Below are the code and all the weights of a small trained network. Each question names an input and a class and asks about switching units off, where a switched-off unit gives its printed mean instead of its output.

import numpy as np


def w(rows, s, z=0):
    codes = np.array(rows[::2]) - 128.0
    scale = np.full(codes.shape[1], s)
    scale[-1] = z or s
    return codes * scale


def f(y):
    return y / 2 * (1 + np.tanh(0.7978845608 * (y + 0.044715 * y**3)))


def log_softmax(a):
    a = a - a.max(-1, keepdims=True)
    return a - np.log(np.exp(a).sum(-1, keepdims=True))


def net(x, mask):
    res = np.array(x, float).reshape(1, 3) / 4 @ E
    y = f(res @ A[0][:, :-1].T + A[0][:, -1])
    res = res + np.where(mask, y, B[0][:, -1]) @ B[0][:, :-1]
    return log_softmax(res[-1] @ U[:, :-1].T + U[:, -1])


A, B = {}, {}
E = w([
[115,43,80,122,42,89,104,169],'x0',
[111,147,210,57,119,182,8,161],'x1',
[239,118,134,159,130,136,130,138],'x2',
],0.013)
A[0] = w([
[46,122,109,115,141,98,155,101,86],'neuron 0',
[89,125,122,91,88,140,79,251,108],'neuron 1',
[148,130,139,145,99,158,75,220,196],'neuron 2',
[67,182,130,84,151,168,110,90,241],'neuron 3',
[94,77,84,124,80,67,136,129,241],'neuron 4',
[144,179,149,130,187,168,146,123,252],'neuron 5',
[111,81,128,111,104,114,147,126,102],'neuron 6',
],0.012,0.0025)
B[0] = w([
[213,170,84,108,169,135,119,59,189],'neuron 0',
[82,82,70,255,73,81,151,152,247],'neuron 1',
[91,29,149,125,120,186,46,119,212],'neuron 2',
[139,81,88,85,104,126,83,57,237],'neuron 3',
[166,173,213,69,49,103,184,171,223],'neuron 4',
[157,210,130,158,138,144,123,75,216],'neuron 5',
[122,169,171,137,116,123,182,147,159],'neuron 6',
],0.0095,0.013)
U = w([
[142,107,169,143,62,46,196,199,204],'0',
[130,222,246,184,184,167,178,119,1],'1',
[136,106,27,198,216,86,140,66,142],'2',
[25,12,171,218,114,210,74,162,56],'3',
[178,149,205,3,166,215,41,61,247],'4',
],0.0067,0.0024)

Each question gives the input, the list of numbers given to net, and the class t.
The units are the neurons (one row each of A and B). Each row of codes is followed by its name. A weight is (code - 128) times the scale printed after its matrix; where a second scale follows, it is the last column's (A, B and U).
mask holds one flag per neuron, in row order. A switched-off neuron (its flag False) gives its mean, the last column of its row in B, instead of its output. The means were averaged over made-up inputs and are rounded, as every weight is.
A unit's drop is (log p(t) with every unit on - log p(t) with that unit switched off) / (log p(t) with every unit on - log p(t) with every unit switched off).
The circuit of an input: a set's keep is (log p(t) with only the set's units on - log p(t) with every unit switched off) / (log p(t) with every unit on - log p(t) with every unit switched off). Starting from all 7 units, units are removed one at a time, each time the one whose removal leaves the highest keep (on an exact tie, the one counted first), for as long as the keep stays at least 0.8.
circuit, biggest first: the units of the circuit, biggest drop first
most important unit: the unit with the biggest drop
k most important neurons: the k neurons with the biggest drops, biggest first
drop of u: that unit's drop, to one decimal
input [-1,2,-4], class 2: most important unit => neuron 4
input [-7,-7,7], class 1: 3 most important neurons => neuron 1; neuron 3; neuron 5
input [0,-7,8], class 0: circuit, biggest first => neuron 0; neuron 3
input [-1,2,-7], class 2: 4 most important neurons => neuron 4; neuron 2; neuron 0; neuron 1
input [-6,-1,-8], class 4: 2 most important neurons => neuron 1; neuron 3
input [0,-3,-6], class 4: 3 most important neurons => neuron 1; neuron 0; neuron 4
input [2,-6,-4], class 0: 2 most important neurons => neuron 4; neuron 5
input [5,1,-6], class 0: drop of neuron 4 => 0.3
input [-5,-4,3], class 1: drop of neuron 5 => 0.2
input [8,4,8], class 3: drop of neuron 2 => 1.3
input [-3,-4,1], class 1: 2 most important neurons => neuron 1; neuron 3
input [-5,-4,1], class 1: 3 most important neurons => neuron 1; neuron 3; neuron 5
input [-4,-1,-8], class 4: 2 most important neurons => neuron 1; neuron 3
input [1,7,-8], class 3: most important unit => neuron 1
